Each row is followed by its class.
[ -3 -54  -4   1   7  17 -20   3  10   9  -5   0   9 -13  11   5  11  80
  10 -25  -9  -3   1  15   4 -15   7  11  49 -12 -59  -9  19  12  61 -19
 -36   1  -2  26 -22  53  21  13  -3  22] => TH
[  0   3  -2  -5   5   0 -12 -12   9  -1  -5   0 -10  -3  12  -8  15  15
   3  -4  -8   1   0   7   3 -27  -1  28  19 -12  -8   0   3  19  -4  -9
   9  -4  -2  -9  -1   5   5  -7   4   9] => LM
[  1 -27  -1 -24   7   7 -21  -6  13  14  -8  -7   1 -10  11   1   6  80
  10 -13 -10  -6  -3  10   2  -4   1   8  34 -16 -65 -15  10   0  39  -6
 -33  -1  -1  21 -11  26  10  13   5  10] => TH
[  2  -2   0 -17  10  -6 -16 -11  13   5  -5   8   2  -5   3  -6   4  26
   3  -9 -12   1  -1  13   2 -20   0  32  18 -13 -21  -4  -4  17  -2   9
   4  -3   1  17  10   7   7   0   2   1] => LM
[ -6 -35  -1   3  -3  14  -8   9   2   5  -2  -4   6  -5   6   5   7  61
   5 -17  -1  -4  -1   5   4   4   5  -6  23  -5 -40  -9  12  -1  48 -16
 -34   3  -2  14 -23  28  12  11  -2  13] => TH
[ -5 -31  -8  -5   6   1 -18   3   8   9   0 -10  12 -11   5   4   0  54
  11 -20  -8  -1   3  20   8   2  -1  18  29 -10 -47 -10   5  10  37 -13
 -28  -1   0  39  -9  29  17  15  -7  16] => TH
[  2  -8   2  -3  10 -10 -11  -3  11  -2  -1  -2  13  -7   5  -4  -4   9
   5 -11 -11  15   1  20   6 -16   0  38  18 -12  -8  -2  -6  24  -7   5
  11  -4  -2  19  11   8  11   1   1   9] => LM
[  0 -18  -3  -6   4   0 -12  -8  11   3  -6  -2  -2  -4   9   0  10  37
   5  -7  -8   0  -1   8   2 -18   1  20  24 -10 -23  -6   6  10  14   1
  -3   1  -1   4  -2  19   9  -2   4   6] => TG
[  7 -22   1 -20  11   1 -19  -6  15  12  -4  -5   7  -6   4  -2   0  69
  12 -16 -13   0   1  21   2  -5  -4  26  31 -17 -49  -8  -2  13  21  -4
 -16  -1  -4  40  -2  22   9  11 -10  11] => TH
[  1   4   1 -17  10  -6  -4  -9  12  -1  -4  -2  -1  -4   6  -6   4  12
   2  -3 -10  -1   2   9   2 -22  -1  33  15 -10  -3  -1 -10  16 -14  13
  16  -7   1  -1   9   4   2 -10   3   4] => LM
[ -4 -32  -2  -4  -2  17  -3   7   2  10  -4  -4  -2  -3   5   3   8  61
   4  -7   2  -1  -3  -6  -1  -5   4 -19  16  -5 -41  -8  19 -11  48 -13
 -37   3   2   3 -24  24   6   8   0   7] => TH
[  3 -18   1  -5   8  -7 -21  -9  16   3  -4  -3   7 -10  13  -1   8  25
  -1 -15 -17   1   2  23   3 -29   0  57  31 -18 -13  -6  -3  36  -5   9
  14  -4  -2  15   8  19  20  -3   2  16] => LM
[ -2 -31  -3   5   1   9 -15   3   8   1  -7   0   9  -6  12   0   9  37
   7 -18  -9  -2  -2  18   9 -17   6  28  30 -13 -18  -4  11  20  21  -6
 -10  -5  -2   9  -7  29  15  -1  -3  19] => TG
[ -8 -43  -2  34  -8  15  -7  24 -14 -10  12  -3  28  -8  -2  10 -11   7
  10 -30   5   2   1  20   6  22   6   3  19   5   2  -1  16  21  41 -17
 -22  -1  -5  35 -14  31  21  22 -12  24] => TH
[  0 -36  -1 -20  16  -1 -34 -10  25  14  -6  -7   8 -13  18  -3  17  80
  12 -25 -17  -1   2  29   7 -33   0  54  52 -22 -58 -11   4  32  27  -1
 -13  -2  -1  34  -4  30  23   8   3  19] => TG
[  1  -4   0  -6   4  -7 -17  -9  12  -1  -3  -3   7  -2   5  -3   3  11
   6 -12 -12  -2   2  20   4 -22  -4  39  18 -12  -5  -3  -7  24 -13   9
  16  -1  -1  14  12   7   9  -3  -1  12] => LM
[  4 -25   0  -6   3   7 -15  -8  12  -1  -3  -4   4  -3  13  -1  13  45
   6 -16 -13  -1   4  13   3 -23   0  33  33 -16 -29  -5   7  24  16   3
  -8  -8  -3  11  -7  23  15   0   1  14] => LM
[  3 -27   6 -14   9   3 -22   3  20   7  -8   0   4  -9  13  -4  16  60
   7 -16 -15  -1  -7  16   7 -28   3  35  36 -16 -37  -8   8  22  21  -1
  -4   5  -3   8  -7  26  13   2   5  15] => LM
[  0 -32   0   3   4   9 -19   3  13  -1  -4  -2   4  -9  16  -2  15  42
   8 -18 -14  -2   1  16   5 -24   9  32  36 -10 -15   1  10  19  21  -2
  -9  -5  -7   3  -6  28  17   1   0  19] => TG
[ -2 -19   3 -25  15  -7 -27 -15  19   6 -12  -3   5  -8  14  -2   9  58
   7 -17 -22   0   4  28   6 -34  -8  64  38 -23 -36 -14   2  34  -1  10
   7  -2  -3  26  12  23  19  -3   6  15] => LM

Each row is followed by its class.
[-29  -9 -26  18 -19  28  -6   0   4 -11 -18  22  -8  96 -16  -1   7 -30
  26  -6  19  13 -17  49  25  -1   3  -1 -46   8   4   2   2  -4 -20  25
 -36  14 -19  -9  10   4  -6  -2  -1  -8] => U
[-18   4 -44  11 -17  42 -16 -19  15   0 -20  13 -10  63   3  -3  14 -33
   8 -14  20  17  -4  36   6 -14   8  -3 -30  -3 -13  -1  33   6 -22  23
 -24 -10  -2  -5   4  -5  -3 -20  -8  -7] => U
[-12  11 -32 -14 -29   3  -3 -23  19  -6 -18   6  -1  47  -6  -3  11 -31
  14  -2  36  18 -19  31  32   2  22   7 -14 -18   3   1  19   2 -12  39
 -13  -4  -3 -13   1   4  -5 -22 -11 -14] => U
[-12  21 -38  -8 -23  20 -11 -11   8  -1  -8  21 -23  28  23   1 -59 -38
 -48  -9  18   2   0  16   8 -17  -7  10 -16 -18   9  12  41  17 -13  29
 -35 -24   3 -17   6  -1   3 -17 -17   0] => U
[-30   1 -51  -4  -7  84 -28 -59  12  -5 -14  -2  24  38 -12   3  20 -50
  -4  -3  24   6  -5  50  20  -4   2  -2 -29 -25  -1  -1  21  -8 -36   6
 -26 -48  30  -1  11  -4  21 -15 -21  -3] => T
[-14   1 -49  12  -6  45 -25 -25   6   7 -31   0 -18  28  -5  -3  -3 -12
   7  -5  -3   4  -5  25  -6 -17  -2  -5 -29  -3  15  34  26  -1 -18  -3
 -16 -19  26  -6  12  -4  27   7  -3   7] => T
[-32  18 -44 -26 -30  25 -10 -33  11   9 -19  11 -15  22  -3  -1   3 -44
  10  -9  45   6 -21  40  15 -18   2 -32 -30 -42  -1 -13  37 -27 -21  31
 -22 -39   6 -50  -6 -14  11  -8 -27 -10] => U
[-29  33 -61 -19 -22  56 -23 -16   0  -8 -28  19 -21  43  -2 -10   9 -37
   6 -13  17   5 -18  22   0 -23  13   3 -28  -3  -2  11  32  23 -13  36
 -37 -38  -8 -29  13   8  16 -17 -12   2] => U
[ -8  25 -20 -13 -24  -9 -20   6   8   6   2  10 -17  29  31   9   0   6
   9  -1   3  18 -12  19 -18  13  17  10 -25 -25   9   2  13  12  13  22
  -4   6 -19 -33 -15   7  11 -26  20 -13] => U
[-30  20 -54  14 -24  55 -23  -1  27   6 -21  13  10  67   6  -3   7 -38
   3 -16  12  15 -10  42  -6 -45   8   3 -35  11  -4  16  58  22 -30  21
 -43 -36  18   3  -4   1   7 -20 -14   0] => U
[  2  17 -53 -34 -14   4  -2  22  -5  31   8  27 -25  13   2  -6  17  44
   4  -5  30  14 -30  17  12  14   0 -10 -12 -69  26  19  33 -39 -11  29
 -62  -1   0 -65  18  25  16 -19  15 -15] => S
[ -1  21 -20   2  -9   8 -10  -9  10   6 -22 -12 -19  21   3   9   3 -24
  18   0  11  -5 -14  28  -7 -26   0  22 -11  -6   8   0  28  24  -3  22
   4 -29  -9 -27 -16  -2  -1 -21 -26  -6] => U
[-30  19 -39 -33 -30  -6  -6 -36   0  14 -25  11 -29  16   1   4  30 -39
  -1  -3  42  -6 -22  49 -12 -30  16  -4 -20 -28 -15 -18  30 -15 -13  49
 -26 -60   3 -37   1 -23  -6  -8 -17  -8] => U
[ -7   3 -15 -31 -32 -31   8 -33   0   5  -3  -3 -16   2  17   4   9 -42
   0  -7  42   8 -11   9   1  -5   4  -5 -21 -13 -13 -15 -10 -20   4  33
   5 -15  -6 -42 -10  -2 -10 -18 -10 -10] => U
[-44  -5 -15 -32 -23  16   2 -47  11   5 -31  -6  -8  39 -14  17  26 -75
 -10 -22  37  11 -25  41  26 -16  29  -6 -38 -31 -26 -10  19 -18   2  59
  -8 -32  -6 -15   6 -18 -18  -6  -7 -12] => U

Each row is followed by its class.
[ -5   6 -20 -10  16  11  -4   2  -9  -2  -9 -16   5  -5 -11   5  -4  29
  -7   9 -33 -14  -4   3   9   2  -4  -8   9 -22 -21 -12   3  -1   5   0
 -12  10   8  -8 -10  -5  16 -11  -2  -4] => (12)
[ -9   6  12  -4   1  -2  -4   8   1   5 -12   7  -2  -1 -10  -8 -13  39
 -15  -6   7   7  -8   5  28  -6   9 -11  -2  -4 -46 -12 -11   8  -1  -2
  13   5 -10 -15   5  19  21   1  12  -6] => (7)
[  5   0 -16  -8 -13  -5   8  -6  -8   0  23  -3  -1   2  -9   5  14  -3
  -6  -2   1  -7   1  -4 -26   1  -8   1   9  -2  13  -7  -6  -5  -4   5
  23  -2  11   6  12  -1   4 -16   4   1] => (8)
[  3  -3  24 -13  -5   8 -11  12 -10   2   2   9  -2   2  -7 -10  -1  22
 -15   3  -8  -9   0   4  21   3   1 -15  25 -15 -91 -29 -19  -7   8  18
   2  -5 -13   2  10   5  19 -14  19  -2] => (8)
[-10  -3  13   6   0   0 -18  -1  -3  -2   2  26   0   0  -5   5  12  12
   4  -5  -9   2  -4   5  -8   0   6  -4   3  -5  -5   3   2  -5  18   3
 -10  -7 -14  13  -3 -12  -4 -14  17   3] => (7)
[ -8   0 -26   3  10   5  -1   9 -10  12  -8  -4  11   7   5 -14  -1 -26
  -4  10  16 -24   1   6   2  -1 -16  -2  21 -21   0  -9  10  -5   1   3
  15  -4 -10  18   3 -25   4   5   3   3] => (22)
[ -3   2 -25   2  20  23 -10  16  -7 -27  -3  -2  -2   1  -6  20 -20  26
  -4   4  -3 -21  -1  11  -9   1   1 -22  10 -72 -17   8  -8   0   1 -14
  -9  23   5  -7  -9   0  32  -8   3  -6] => (12)
[  1 -17 -13  -5  -7  17  16  -2  -1 -12   0   1  -1   4  -1  -3 -19  13
  13  -2  -7  11  -7   4  31  -1  -2  10  10 -14  -5   0   2   5  -6  21
 -17  17  16  -3  -6 -21   4 -18 -12   3] => (14)
[ -1  -3 -13  -1   4  12   1   8  -3  -5  -1  -2   2 -19   3 -21  -8   0
   3   4  -9   4  -6   6  26  -2 -10 -10  13  14  -8 -17   9   1   5   5
   2  -2 -25  19   2 -10 -19  -6 -25   9] => (14)
[ -6   5 -13 -15  -5   7  19  -6   3  -6  -4  10   4 -15   3 -15  -6 -12
  -9   2  -3  -8  -2   4  14   1  -5  -2  -9  14  -6 -23  10   4  -4   3
  22   0   7   6   3   9  -6   0 -19  11] => (8)
[  3 -11  14   5  -1   0 -27 -12 -11   3  12  -4  -1   4  -4  -3  20 -20
   3   1  -5  -8  13   3 -20   8   1  -9  13  -7  32  22  -1  -3  26   9
  -3 -16 -14   9  14 -12   1  -6  18   5] => (22)
[  0   4 -27 -18  14  14   5   6 -11  16  -4   8   7  -4  -9   1 -21   7
 -10  18   2 -36   0   4  -5   0  15 -12  14 -40  -8 -13   2 -12   1 -18
  16  -2  13  11  -9  16  13   4   3  -1] => (22)
[  4   0  32 -22 -32 -11 -26   0   5   5   1   5   3   8  -2  -2  10  23
 -13   7   5  -4   1  -6 -11   0   5 -12   9   6 -16 -14  -7   2   3   7
   5  -9   5 -10   8  16 -13   3  17  -7] => (7)
[ -2   0  18 -20  -9   0 -19  23   7  16   0  13   3  -6  -7 -11 -18  36
 -11   4  -1  13 -11   6  15   4   2 -19  -1  12 -25 -32 -17  -3  -3  -1
  -2  -4 -23   3  13  20 -12  -9  14  -3] => (9)
[ -3   8  11   0  13   2  -2  18  10   7  -9  10   4 -12 -11 -24  -2   2
 -33   1   9  -4   9   1  29  -1   0 -32 -10  11 -35 -24  -7  12  -4  -8
  31  -7 -35   5   7  16  15   8   6  -8] => (9)
[-35  11  10  -1  14 -15  -7  10  18   7   7  -3  -6 -19 -14 -15  29  -3
 -28  -6   7 -20   7   5 -28  -7   2 -16  -3  18 -16 -29  52 -10  -8  -2
  22 -11 -40  37  11  14 -18   6   2  -5] => (8)
[  5  11 -37  -9   6  -2  13  27   5  14  -7   9   0  -9   7 -22 -40 -11
 -14   7  15 -14   7   7  20 -12  -7  -2  35   0 -20 -25   4   4   3 -16
  15   0 -17  14 -11   8 -14  31 -18  -1] => (9)
[  4  13  -1  18  12   3   3  34   1   8  -4   4  -1  -1  -2 -15 -14  -9
 -20  -1   9 -15   4   5  21  -8   0 -10   9  -6 -39 -17  -2  -2   0 -14
  14  -7 -22  -1   0   6  14  16   1  -9] => (7)
[-16   7  -6   9   7   7  12  -2   1  -3  -8  52   4  -5  -7   4  -1  10
  -8   3   4 -13  -1  -4  10   6   2  -5  -5 -10 -20  -4   5   9   2  -9
  13   2   2  -6  -1  -5  13  -8  -2 -10] => (12)
[  4   3  -9  16   8   1  21   5   3   3  -5  -2   1  13  -7   5  -8 -26
 -15   0   1 -17  -3   2   9  -1  -8   5 -11 -23  -5   7  -5   9  -9 -16
  19   2   3 -18   2  -7  54   5  -1  -5] => (14)
[  7   5 -10 -15  20   3  -5  18  27   7  -1   2  -2 -14  -9 -11 -19  19
  -4   1  -2   4   8   2  16  -5  11 -11  -4  -3 -34 -19  -8  -4  -7 -10
  -5  10 -22   9  -2  11   2  -8 -12 -10] => (8)
[ -9  16 -22  -4  13 -16  23  38   9  18   8   2  -2   6  -9 -23 -11 -33
 -27   8  23 -13  16   6   4  -3 -11  -4   0  10 -21 -37  -3   6 -12 -24
  51  -5 -23   6   8  23  25  36 -12 -11] => (8)
[  1   4   6 -27 -22  14 -17  -1 -18   0   1   8   1 -16 -13   4  15  48
 -13   8  -3 -27 -13   2 -14 -12  -3 -21  44 -22 -25 -27  -3  -8  35  22
   5  -1   9  18  15   0 -13 -22  13   2] => (8)
[  5  -5  -2 -15  -1   9  -6   7 -25   3   9  -9   3  -2 -14  17  16   6
   2   2  -7 -25   2   6 -29   6  -5 -15   6  -6   8 -13  -8  -1   7  -1
   7  -4  -8  28   5   8  -2 -18   9   6] => (8)
[  0  -4   6 -22 -21   2 -22  14  -4   4   9   4   2 -11 -24  -4  18   7
 -21  11  -6 -23   6  15 -26   9  -8 -19  17 -10  -3 -23  -5  -3  13   6
  22 -12 -13  36  15   8  -1 -14  27   1] => (8)
